Below is a small trained network, with its code and all its weights. Each question gives an input and a class and asks what happens when units are switched off, that is, made to give their printed mean instead of their output.

import numpy as np


def w(rows, s, z=0):
    codes = np.array(rows[::2]) - 128.0
    scale = np.full(codes.shape[1], s)
    scale[-1] = z or s
    return codes * scale


def f(y):
    return np.maximum(y, 0)


def log_softmax(a):
    a = a - a.max(-1, keepdims=True)
    return a - np.log(np.exp(a).sum(-1, keepdims=True))


def net(x, mask):
    res = np.array(x, float).reshape(1, 4) / 4 @ E
    y = f(res @ A[0][:, :-1].T + A[0][:, -1])
    res = res + np.where(mask, y, B[0][:, -1]) @ B[0][:, :-1]
    return log_softmax(res[-1] @ U[:, :-1].T + U[:, -1])


A, B = {}, {}
E = w([
[184,241,53,155,73],'x0',
[123,118,127,135,119],'x1',
[3,181,105,60,97],'x2',
[150,135,221,83,2],'x3',
],0.007)
A[0] = w([
[86,39,118,118,199,118],'N1',
[165,199,65,136,68,95],'N2',
[119,144,237,102,20,62],'N3',
[17,144,89,90,133,254],'N4',
[254,111,109,183,109,227],'N5',
[69,146,69,44,50,136],'N6',
[140,141,188,80,90,62],'N7',
[75,84,153,106,140,159],'N8',
[170,187,76,122,66,112],'N9',
[75,135,85,48,57,149],'N10',
[224,54,168,130,103,164],'N11',
[124,137,182,100,64,23],'N12',
[154,177,28,163,107,145],'N13',
[195,140,126,145,163,134],'N14',
[80,144,67,125,186,109],'N15',
[113,98,226,68,177,64],'N16',
[69,192,162,22,118,141],'N17',
[83,120,13,165,212,62],'N18',
[70,83,227,139,118,163],'N19',
[85,91,85,96,208,193],'N20',
],0.0095,0.0041)
B[0] = w([
[103,121,99,190,77,214],'N1',
[40,51,83,214,106,202],'N2',
[216,181,174,254,98,213],'N3',
[212,69,97,97,209,244],'N4',
[151,64,108,117,185,254],'N5',
[162,90,138,97,199,213],'N6',
[145,155,158,191,103,166],'N7',
[100,114,72,141,136,187],'N8',
[50,48,113,178,141,197],'N9',
[168,82,127,89,200,205],'N10',
[158,51,105,93,220,222],'N11',
[143,139,190,179,102,164],'N12',
[97,92,70,207,149,216],'N13',
[164,84,154,97,190,182],'N14',
[173,138,210,186,138,192],'N15',
[52,68,87,182,85,188],'N16',
[145,72,125,132,169,211],'N17',
[188,214,226,213,108,226],'N18',
[114,47,83,186,99,210],'N19',
[156,98,122,169,112,222],'N20',
],0.0079,0.008)
U = w([
[137,114,112,133,136,255],'0',
[190,173,233,213,98,102],'1',
[2,84,37,181,106,68],'2',
[198,82,104,40,214,54],'3',
[163,148,33,42,82,195],'4',
[52,212,168,13,109,98],'5',
[53,221,186,59,49,91],'6',
[17,198,201,79,53,91],'7',
],0.0069,0.0079)

Each question gives the input, the list of numbers given to net, and the class t.
The units are the neurons (one row each of A and B). Each row of codes is followed by its name. A weight is (code - 128) times the scale printed after its matrix; where a second scale follows, it is the last column's (A, B and U).
mask holds one flag per neuron, in row order. A switched-off neuron (its flag False) gives its mean, the last column of its row in B, instead of its output. The means were averaged over made-up inputs and are rounded, as every weight is.
A unit's drop is (log p(t) with every unit on - log p(t) with that unit switched off) / (log p(t) with every unit on - log p(t) with every unit switched off).
The circuit of an input: a set's keep is (log p(t) with only the set's units on - log p(t) with every unit switched off) / (log p(t) with every unit on - log p(t) with every unit switched off). Starting from the 12 units with the biggest drops (on a tie, the unit counted first), units are removed one at a time, each time the one whose removal leaves the highest keep (on an exact tie, the one counted first), for as long as the keep stays at least 0.8.
units of the circuit, in order: the units of the circuit, biggest drop first
unit that matters most: the unit with the biggest drop
k most important neurons: the k neurons with the biggest drops, biggest first
drop of u: that unit's drop, to one decimal
input [8,7,-2,-4], class 2: units of the circuit, in order -> N2; N13
input [8,-7,-1,2], class 2: units of the circuit, in order -> N2; N9
input [-7,-6,1,2], class 2: unit that matters most -> N16
input [5,-2,-4,-1], class 2: units of the circuit, in order -> N2; N13; N18
input [6,-3,0,-8], class 1: 2 most important neurons -> N18; N15
input [-4,5,2,-7], class 1: units of the circuit, in order -> N18; N15
input [-3,1,4,0], class 3: units of the circuit, in order -> N4; N2
input [1,2,8,5], class 3: units of the circuit, in order -> N10; N6
input [5,-6,-7,-8], class 1: 3 most important neurons -> N18; N4; N15
input [-4,-6,-8,5], class 3: 3 most important neurons -> N11; N5; N18
input [-6,-3,-3,5], class 2: units of the circuit, in order -> N16; N19
input [7,-6,-5,6], class 2: units of the circuit, in order -> N2; N9
input [8,0,-8,-1], class 2: 3 most important neurons -> N2; N13; N9
input [0,6,7,-2], class 3: unit that matters most -> N4
input [1,-3,-2,2], class 4: 2 most important neurons -> N18; N15
input [-4,-3,3,6], class 1: 4 most important neurons -> N3; N12; N7; N5
input [5,-7,8,-4], class 3: 2 most important neurons -> N4; N6
input [-8,6,-8,0], class 2: 2 most important neurons -> N16; N1
input [-1,3,-4,2], class 3: 2 most important neurons -> N11; N18
input [-2,7,5,8], class 1: units of the circuit, in order -> N3
input [0,-1,-6,-7], class 1: 2 most important neurons -> N18; N4
input [7,7,8,3], class 3: 2 most important neurons -> N6; N10
input [-1,1,5,3], class 3: drop of N16 -> 0.0
input [7,2,1,0], class 2: drop of N2 -> 0.2
input [2,-1,8,-5], class 3: drop of N4 -> 0.5
input [8,-3,1,-3], class 2: drop of N13 -> 0.2
input [-3,-4,2,6], class 1: units of the circuit, in order -> N3
